Moves between points:
x136: g>x70, j>x209, q>x823
x714: g>x723, j>x68, q>x570
x518: g>x93, j>x696, q>x522
x168: g>x760, j>x522, q>x696
x769: g>x633, j>x570, q>x68
x753: g>x286, j>x443, q>x645
x674: g>x871, j>x299, q>x825
x570: g>x714, j>x769, q>x212
x633: g>x998, j>x212, q>x769
x957: g>x531, j>x1, q>x623
x443: g>x77, j>x753, q>x202
x112: g>x823, j>x623, q>x1
x212: g>x570, j>x633, q>x153
x379: g>x623, j>x823, q>x209
x93: g>x68, j>x723, q>x518
x299: g>x172, j>x674, q>x59
x495: g>x522, j>x760, q>x531
x911: g>x28, j>x610, q>x709
x305: g>x1, j>x531, q>x760
x1: g>x112, j>x957, q>x305
x696: g>x168, j>x518, q>x723
x998: g>x202, j>x153, q>x633
x540: g>x430, j>x979, q>x172
x610: g>x251, j>x911, q>x430
x202: g>x443, j>x286, q>x998
x59: g>x299, j>x871, q>x978
x978: g>x59, j>x300, q>x70
x251: g>x645, j>x709, q>x610
x68: g>x769, j>x714, q>x93
x531: g>x495, j>x305, q>x957
x842: g>x209, j>x70, q>x300
x28: g>x979, j>x430, q>x911
x871: g>x300, j>x59, q>x674
x430: g>x610, j>x28, q>x540
x286: g>x153, j>x202, q>x753
x723: g>x696, j>x93, q>x714
x77: g>x709, j>x645, q>x443
x825: g>x674, j>x172, q>x979
x300: g>x842, j>x978, q>x871
x522: g>x518, j>x168, q>x495
x645: g>x753, j>x77, q>x251
x760: g>x305, j>x495, q>x168
x172: g>x540, j>x825, q>x299
x979: g>x825, j>x540, q>x28
x623: g>x957, j>x112, q>x379
x70: g>x978, j>x842, q>x136
x153: g>x212, j>x998, q>x286
x209: g>x379, j>x136, q>x842
x709: g>x911, j>x251, q>x77
x823: g>x136, j>x379, q>x112

The rows follow the links: the fewer symbols apart two points are, the more alike their rows tend to be.

Each row is also shifted at random along 4 hidden directions that mean nothing.

Some points, each with a row of numbers:
x299: 64 -62 42 36 61 41 18 44 -30 45 39 -27 -25 50 5 -11 17 -70 22 -65 14 -30 13 -15 -59 23 27
x623: -21 0 -10 59 38 -33 -23 -44 41 -30 -30 -22 -44 52 30 -43 19 33 -11 -2 -20 -11 29 -26 -31 30 -42
x28: 10 31 15 -42 -24 34 45 26 -19 16 17 -32 21 8 -43 41 4 -49 83 -82 -18 -46 -2 31 -5 -53 7
x769: 56 6 -30 -42 -34 -8 -28 -4 -17 14 -1 32 60 -43 -2 33 -6 17 -13 70 23 53 -30 16 38 -7 -21
x286: 23 19 -39 25 21 -52 -56 -61 36 -11 6 -44 6 34 -37 -14 19 59 -11 10 -1 8 15 -5 27 8 -88
x540: -33 -24 -37 -18 -11 49 -34 35 20 35 31 6 -42 46 39 23 17 -21 35 -31 -33 27 14 -3 -95 7 -48
x68: 94 -17 -39 -39 -40 -11 -31 -29 -8 31 -27 53 69 -42 28 41 2 -32 -10 78 36 42 -20 -32 20 -13 -15
x300: 27 -38 26 11 18 72 15 39 -8 -36 -15 41 -82 3 56 -24 -8 3 -20 3 -7 26 -8 -9 -63 47 43
x136: 69 44 23 6 -9 19 78 20 7 -44 -23 -15 -36 -22 4 -21 -43 7 29 -58 -13 -54 1 26 28 -13 64
x202: -65 19 -15 -14 -10 -20 39 -15 -12 -38 -60 7 9 -46 -5 7 -39 25 3 26 39 14 -30 -2 92 -1 22
x172: 6 -9 -10 -4 -16 50 -4 36 35 31 32 26 -38 26 42 3 9 -48 31 -29 -46 5 35 1 -85 -9 -4
x957: 33 7 -14 51 15 -54 -23 -55 49 -9 -34 1 -10 30 34 -36 27 -4 -36 5 -23 -23 55 -37 -19 14 -23
x522: 69 2 -31 -6 -21 -52 -50 -49 24 44 -15 18 66 14 29 27 33 -52 -3 31 -9 -14 46 -42 -22 -23 -51
x760: -1 6 18 -51 -23 26 7 28 -54 -2 18 14 33 -54 -20 44 -24 19 8 39 36 24 -59 35 23 -6 42
x714: -82 -38 -1 8 7 -46 -23 -51 -29 34 -18 -12 87 3 -20 37 31 -64 -4 25 40 -9 8 -51 33 -16 -29
x645: -33 -27 -47 39 19 -14 -41 -28 30 -24 -29 19 -47 26 37 -27 7 28 -33 34 7 40 5 -51 -12 40 -43
x443: -39 56 -22 -30 -29 -16 48 -11 3 -31 -33 -20 25 -42 -38 6 -45 45 21 -3 4 -9 -23 36 94 -37 11
x978: -66 20 10 3 2 20 42 31 18 13 22 -57 -26 29 -10 6 -8 -15 53 -84 -30 -51 29 39 -27 -19 2
x209: 16 -15 19 55 54 9 -11 8 16 -49 -7 -1 -97 33 27 -56 -4 46 -30 -6 -9 18 0 -13 -52 54 14
x212: -53 6 -12 24 9 -64 -38 -57 12 12 -8 -14 53 16 -26 -23 30 -5 -39 26 5 -12 38 -34 40 -22 -40

In each set, the symbols that take the first to the second take the third to the fourth. Give the fourth.
Answers are names.
73 15 -15 40 9 -59 -42 -51 38 23 -4 -17 15 40 -1 -18 36 -4 -17 3 -26 -35 44 -17 -15 -10 -53
: -27 13 24 6 16 14 66 24 -11 -38 -43 -27 -37 -16 11 0 -40 27 35 -41 17 -33 -32 12 40 11 60
:: -30 -26 -37 0 -5 43 -45 26 28 7 42 29 -50 25 37 -15 15 6 -3 9 -35 45 13 -2 -86 20 -27
: x674

30 9 -20 -35 -40 -17 -38 -2 -11 20 8 65 54 -64 20 -2 -2 -1 -60 89 0 50 6 3 29 -11 18
: -5 20 -6 -52 -38 27 35 29 -39 -21 -18 8 8 -44 -8 59 -38 29 49 13 24 27 -67 44 25 -8 20
:: -65 2 21 -35 -21 70 23 57 -23 9 37 20 -17 4 3 29 -1 -41 52 -46 -34 -11 3 27 -58 -27 19
: x645

27 -17 -21 -25 -12 -7 -34 -9 -26 14 0 20 48 -38 -5 31 -9 18 -24 65 41 55 -39 1 40 8 -4
: -103 49 -6 -22 -30 -13 50 -12 1 -22 -39 -16 23 -28 -31 9 -33 5 44 -28 1 -33 -6 18 80 -25 10
:: 62 -16 28 -16 3 70 14 67 -14 -13 39 24 -63 9 19 -20 -17 5 -5 -16 -23 20 -18 27 -64 14 44
: x623

-38 7 20 1 1 -6 73 -11 -25 -28 -48 -17 7 -34 -33 -7 -28 -7 11 -25 34 -37 -12 -12 89 -11 45
: -26 10 -28 -21 -11 -12 -3 -12 -21 -8 -4 -38 24 -32 -34 28 -29 67 15 27 37 41 -68 35 75 8 -22
:: 26 5 28 12 18 5 71 24 6 -7 -34 -50 -25 4 0 0 -18 -27 59 -84 -4 -72 10 0 0 0 34
: x112

-36 26 43 -15 5 4 55 28 -25 8 31 -36 15 -11 -52 -7 -12 -21 25 -60 -4 -52 2 31 42 -29 38
: -42 -5 3 2 -6 -43 -52 -25 3 56 44 40 60 -7 16 -19 31 -27 -65 67 -9 13 43 -10 12 -13 -7
:: -57 1 -52 -37 -31 -11 -19 -9 -7 1 -24 10 39 -37 -1 49 -21 40 3 50 38 57 -58 9 55 3 -32
: x379

-72 -2 46 -5 17 25 51 38 -34 18 48 -47 12 12 -54 8 -5 -42 39 -71 9 -50 -1 36 13 -27 32
: 13 12 14 -51 -26 5 -2 17 -62 20 43 0 61 -41 -36 49 -3 3 4 47 32 23 -46 51 25 -19 11
:: -49 21 12 -5 -6 4 75 -3 -7 -25 -48 4 17 -21 -15 -2 -27 -39 21 -42 11 -49 8 -21 66 -27 53
: x305

39 -6 -24 -20 -21 -3 4 -7 -15 -21 -45 36 37 -62 19 12 -25 24 -32 65 44 44 -37 -10 67 17 19
: -1 -2 5 -26 -15 41 57 12 -26 -43 -75 11 -7 -43 25 54 -46 9 43 4 48 3 -54 -1 23 20 40
:: 28 -28 -1 58 57 -28 -33 -31 7 -22 -18 -9 -25 33 -6 -60 15 44 -71 34 20 31 4 -48 23 49 -18
: x871

-18 31 20 -7 7 15 64 17 -4 -38 -41 -28 -44 -23 5 9 -48 23 46 -40 6 -36 -29 28 30 1 47
: -13 14 10 -48 -22 54 31 47 -14 19 34 -20 8 11 -27 52 2 -52 81 -65 -25 -27 -9 39 -42 -43 1
:: -12 1 -20 40 15 -64 -32 -75 16 -15 -43 6 25 12 4 -34 27 -5 -47 26 7 -3 34 -59 48 2 -40
: x495

-68 -30 -44 -14 -17 -11 -3 -19 -24 1 -43 -3 42 -34 3 53 -19 27 10 51 68 56 -67 -13 48 22 -24
: 35 -16 -8 11 10 40 4 27 17 -43 -13 10 -87 33 37 4 -9 28 29 -22 -14 27 -21 -1 -80 46 -16
:: -34 -23 -6 -15 -23 -25 -50 -20 -13 50 27 42 58 -32 21 -3 20 -26 -71 82 5 39 18 -20 19 1 4
: x674

-67 24 1 -7 -4 26 21 38 23 28 34 -15 -27 27 17 3 -2 -40 48 -75 -48 -47 43 16 -57 -27 5
: -85 -24 -8 42 20 -56 -47 -64 23 33 -11 18 22 21 30 -31 37 -34 -60 36 -7 -13 61 -64 -12 1 -23
:: 27 23 16 -37 -31 -26 -17 -15 -23 35 28 23 84 -32 -33 20 18 -34 -28 50 7 1 14 11 45 -46 2
: x709

-53 -11 -57 22 11 -17 -79 -30 43 -16 17 -38 -41 51 -9 -11 17 82 -14 19 -17 53 -7 8 -27 31 -94
: 21 22 -14 -8 -12 -57 -39 -64 5 22 -18 -7 86 -3 -25 27 27 -27 1 26 0 -24 23 -25 36 -42 -60
:: 63 -21 -53 14 0 6 -44 -6 40 -13 -9 20 -51 25 32 -14 3 37 -15 27 -13 51 -5 -15 -42 37 -57
: x212

-42 27 22 -6 -1 -8 61 2 -12 -8 -13 -41 25 -8 -47 19 -15 -19 45 -65 14 -53 -12 4 70 -26 23
: 60 -15 -11 10 8 32 -47 32 22 3 64 20 -65 11 12 -57 -3 58 -49 24 -45 60 13 21 -43 15 -6
:: 80 56 -44 12 -8 -19 -27 -19 56 -41 -3 -7 -65 31 15 -24 -2 65 13 -9 -63 7 14 21 -47 -6 -48
: x112

11 -29 -22 0 2 43 -33 48 16 30 64 6 -39 33 20 -2 14 -7 5 -23 -37 36 14 13 -90 8 -20
: 43 -55 48 -10 15 1 -1 -5 -79 31 3 0 90 -29 -32 50 20 -50 -16 31 74 1 -43 -24 39 9 19
:: -66 -24 28 -19 -12 78 26 66 -16 -11 30 42 -51 -6 24 -8 -15 -26 7 -23 -16 12 9 11 -67 2 49
: x93

